Here is a tiny trained network, its code and every weight. The questions are about switching its units off for an input and a target symbol, where a switched-off unit gives its printed mean instead of its output.

import numpy as np


def w(rows, s, z=0):
    codes = np.array(rows[::2]) - 128.0
    scale = np.full(codes.shape[1], s)
    scale[-1] = z or s
    return codes * scale


def f(y):
    return np.maximum(y, 0)


def softmax(a):
    e = np.exp(a - a.max(-1, keepdims=True))
    return e / e.sum(-1, keepdims=True)


def log_softmax(a):
    a = a - a.max(-1, keepdims=True)
    return a - np.log(np.exp(a).sum(-1, keepdims=True))


def net(x, mask):
    ids = ['ΠΦΨγζηλμσω'.index(c) for c in x.split()]
    T = len(ids)
    res = E[ids] + P[:T]
    u = 0
    for l in range(2):
        q, k, v = (res @ M[l].T for M in (Q, K, V))
        z = softmax(np.where(np.tri(T) > 0, q @ k.T / 3**0.5, -1e9)) @ v
        res = res + np.where(mask[u], z, O[l][:, -1]) @ O[l][:, :-1]
        u += 1
        y = f(res @ A[l][:, :-1].T + A[l][:, -1])
        res = res + np.where(mask[u : u + 12], y, B[l][:, -1]) @ B[l][:, :-1]
        u += 12
    return log_softmax(res[-1] @ U[:, :-1].T + U[:, -1])


Q, K, V, O, A, B = {}, {}, {}, {}, {}, {}
E = w([
[145,108,156,153,96,65],'Π',
[132,157,139,68,175,189],'Φ',
[93,128,152,146,201,126],'Ψ',
[143,185,90,135,168,201],'γ',
[102,92,129,158,52,148],'ζ',
[170,231,104,106,199,115],'η',
[116,114,147,96,93,185],'λ',
[104,170,152,123,164,10],'μ',
[194,148,120,210,110,109],'σ',
[25,42,185,244,139,94],'ω',
],0.012)
P = w([
[144,117,112,131,116,143],'0',
[144,80,77,104,128,117],'1',
[199,89,146,99,179,144],'2',
[102,177,112,141,80,142],'3',
[113,93,22,110,113,122],'4',
[219,107,200,110,170,151],'5',
[135,196,188,138,80,151],'6',
[109,88,2,95,131,126],'7',
[190,51,120,113,163,133],'8',
],0.0097)
Q[0] = w([
[119,248,253,172,93,159],'0.h0',
[45,166,134,129,85,152],'0.h0',
[59,206,78,134,80,106],'0.h0',
],0.019)
K[0] = w([
[83,107,4,112,121,109],'0.h0',
[165,83,84,101,153,114],'0.h0',
[154,49,111,106,164,125],'0.h0',
],0.024)
V[0] = w([
[105,65,199,211,199,156],'0.h0',
[243,100,123,221,82,154],'0.h0',
[49,144,58,123,109,254],'0.h0',
],0.0091)
O[0] = w([
[40,186,242,196,130,192,255],'0.h0',
[255,138,141,229,119,175,160],'0.h0',
[91,53,2,190,174,172,84],'0.h0',
],0.006,0.0059)
A[0] = w([
[176,85,196,115,132,135,178],'0.n0',
[129,128,160,129,223,100,177],'0.n1',
[175,126,157,132,111,124,228],'0.n2',
[167,72,118,154,129,162,130],'0.n3',
[82,173,114,143,172,8,9],'0.n4',
[99,162,150,82,180,161,136],'0.n5',
[122,139,108,29,112,254,54],'0.n6',
[147,216,90,82,185,165,97],'0.n7',
[125,82,114,96,20,209,134],'0.n8',
[194,131,87,119,48,88,251],'0.n9',
[163,127,147,167,115,172,180],'0.n10',
[108,74,167,107,55,62,92],'0.n11',
],0.0083,0.0023)
B[0] = w([
[90,210,124,95,93,136,239],'0.n0',
[70,89,116,121,87,63,253],'0.n1',
[105,169,140,145,76,111,211],'0.n2',
[89,142,103,185,106,137,182],'0.n3',
[151,2,182,55,132,141,170],'0.n4',
[50,115,151,120,147,139,199],'0.n5',
[236,41,203,106,167,200,165],'0.n6',
[119,228,50,104,224,115,175],'0.n7',
[89,104,34,41,89,153,169],'0.n8',
[216,95,81,39,165,113,200],'0.n9',
[138,141,113,175,86,149,248],'0.n10',
[86,221,140,145,150,76,209],'0.n11',
],0.0097,0.0039)
Q[1] = w([
[69,254,223,32,33,231],'1.h0',
[214,156,246,174,149,207],'1.h0',
[103,124,188,43,29,113],'1.h0',
],0.0062)
K[1] = w([
[159,52,209,172,166,2],'1.h0',
[117,80,93,198,44,79],'1.h0',
[129,107,111,189,227,66],'1.h0',
],0.0071)
V[1] = w([
[180,117,194,172,254,112],'1.h0',
[18,225,15,163,145,22],'1.h0',
[137,222,75,145,185,142],'1.h0',
],0.0072)
O[1] = w([
[161,135,158,185,219,108,116],'1.h0',
[39,253,62,100,123,115,254],'1.h0',
[142,236,132,95,174,184,96],'1.h0',
],0.0066,0.0058)
A[1] = w([
[90,102,156,94,41,96,253],'1.n0',
[44,97,66,201,165,253,116],'1.n1',
[35,91,143,28,204,70,157],'1.n2',
[222,138,86,88,52,211,106],'1.n3',
[130,109,90,19,170,112,144],'1.n4',
[238,191,72,219,25,135,219],'1.n5',
[191,234,142,189,134,27,143],'1.n6',
[161,139,206,36,160,104,117],'1.n7',
[119,136,176,12,114,251,20],'1.n8',
[28,193,106,58,101,200,86],'1.n9',
[226,97,64,177,91,122,87],'1.n10',
[72,155,160,195,168,119,146],'1.n11',
],0.0063,0.0033)
B[1] = w([
[116,136,107,132,31,165,250],'1.n0',
[136,57,80,180,149,169,225],'1.n1',
[73,69,154,107,125,162,228],'1.n2',
[177,143,112,166,149,58,172],'1.n3',
[120,131,92,73,144,109,173],'1.n4',
[114,159,159,97,142,248,211],'1.n5',
[83,136,179,146,158,102,212],'1.n6',
[179,154,157,113,116,139,161],'1.n7',
[166,82,185,165,129,107,160],'1.n8',
[112,86,83,161,127,69,254],'1.n9',
[128,172,162,123,115,76,149],'1.n10',
[107,133,149,116,193,109,251],'1.n11',
],0.014,0.0079)
U = w([
[154,211,129,119,81,68,231],'Π',
[185,78,134,104,158,123,143],'Φ',
[73,112,100,123,127,158,254],'Ψ',
[169,134,67,144,190,154,40],'γ',
[132,144,2,94,81,173,83],'ζ',
[120,175,58,83,184,61,60],'η',
[195,100,72,141,69,89,136],'λ',
[118,106,139,19,81,98,46],'μ',
[151,179,132,114,124,196,64],'σ',
[78,113,141,198,113,130,52],'ω',
],0.005,0.0047)

Each question gives the input, a string of symbols that net reads in full, and the target symbol t.
The units are the heads (3 rows each of Q, K, V and O) and the neurons (one row each of A and B). Each row of codes is followed by its name. A weight is (code - 128) times the scale printed after its matrix; where a second scale follows, it is the last column's (O, A, B and U).
mask holds one flag per unit, layer by layer, with each layer's heads first. A switched-off unit (its flag False) gives its mean, the last column of its rows in O or B, instead of its output. The means were averaged over made-up inputs and are rounded, as every weight is.
A unit's drop is (log p(t) with every unit on - log p(t) with that unit switched off) / (log p(t) with every unit on - log p(t) with every unit switched off).
The circuit of an input: a set's keep is (log p(t) with only the set's units on - log p(t) with every unit switched off) / (log p(t) with every unit on - log p(t) with every unit switched off). Starting from the 12 units with the biggest drops (on a tie, the unit counted first), units are removed one at a time, each time the one whose removal leaves the highest keep (on an exact tie, the one counted first), for as long as the keep stays at least 0.8.
units of the circuit, in order: the units of the circuit, biggest drop first
most important unit: the unit with the biggest drop
k most important neurons: the k neurons with the biggest drops, biggest first
top k neurons in layer l: the k neurons of layer l with the biggest drops, biggest first
input μ σ σ Π Π, target Π: units of the circuit, in order -> 0.h0; 1.n1; 1.n2
input ω η Π γ, target η: units of the circuit, in order -> 0.h0; 0.n7; 1.n0
input ω ω η ζ Π, target η: 2 most important neurons -> 0.n7; 0.n9
input Π ω Ψ σ Φ σ Φ, target Φ: units of the circuit, in order -> 0.n6; 0.h0; 1.n8; 1.h0
input η ω ω ω ω η, target η: units of the circuit, in order -> 0.n7; 1.n0
input μ ω Ψ Π Π σ ζ, target ζ: top 2 neurons in layer 0 -> 0.n8; 0.n11
input Π γ ζ Π ω η Π ζ, target η: top 3 neurons in layer 0 -> 0.n7; 0.n8; 0.n9
input ω λ σ σ γ, target σ: units of the circuit, in order -> 0.h0; 1.n5; 0.n10
input Ψ Π Ψ σ λ Ψ ζ, target λ: most important unit -> 0.h0
input Ψ σ ω Φ ω λ η σ ζ, target η: 2 most important neurons -> 0.n7; 0.n9
input ω Ψ ζ ω σ Π Φ μ, target μ: 2 most important neurons -> 0.n4; 1.n2
input Π Π σ, target Π: 2 most important neurons -> 1.n3; 1.n10
input ω Π γ ζ, target ζ: 2 most important neurons -> 0.n8; 1.n5
input η Φ ω ζ η σ σ Π, target σ: 2 most important neurons -> 1.n5; 1.n9
input ω Φ η η Φ η Ψ Π, target η: 2 most important neurons -> 0.n7; 1.n0
input μ ζ Π, target μ: top 3 neurons in layer 0 -> 0.n4; 0.n9; 0.n10
input ω σ Π μ λ, target λ: top 2 neurons in layer 1 -> 1.n3; 1.n8
input ω Π η μ ζ σ, target Π: most important neuron -> 1.n1
input σ Ψ ω ω γ Ψ Π ζ η, target η: top 2 neurons in layer 0 -> 0.n7; 0.n6
input Ψ Ψ Π Ψ Φ μ μ ζ, target μ: top neuron in layer 1 -> 1.n1
input γ Ψ γ, target γ: top 2 neurons in layer 1 -> 1.n1; 1.n0
input μ ζ ω γ, target ζ: top 3 neurons in layer 0 -> 0.n7; 0.n8; 0.n11
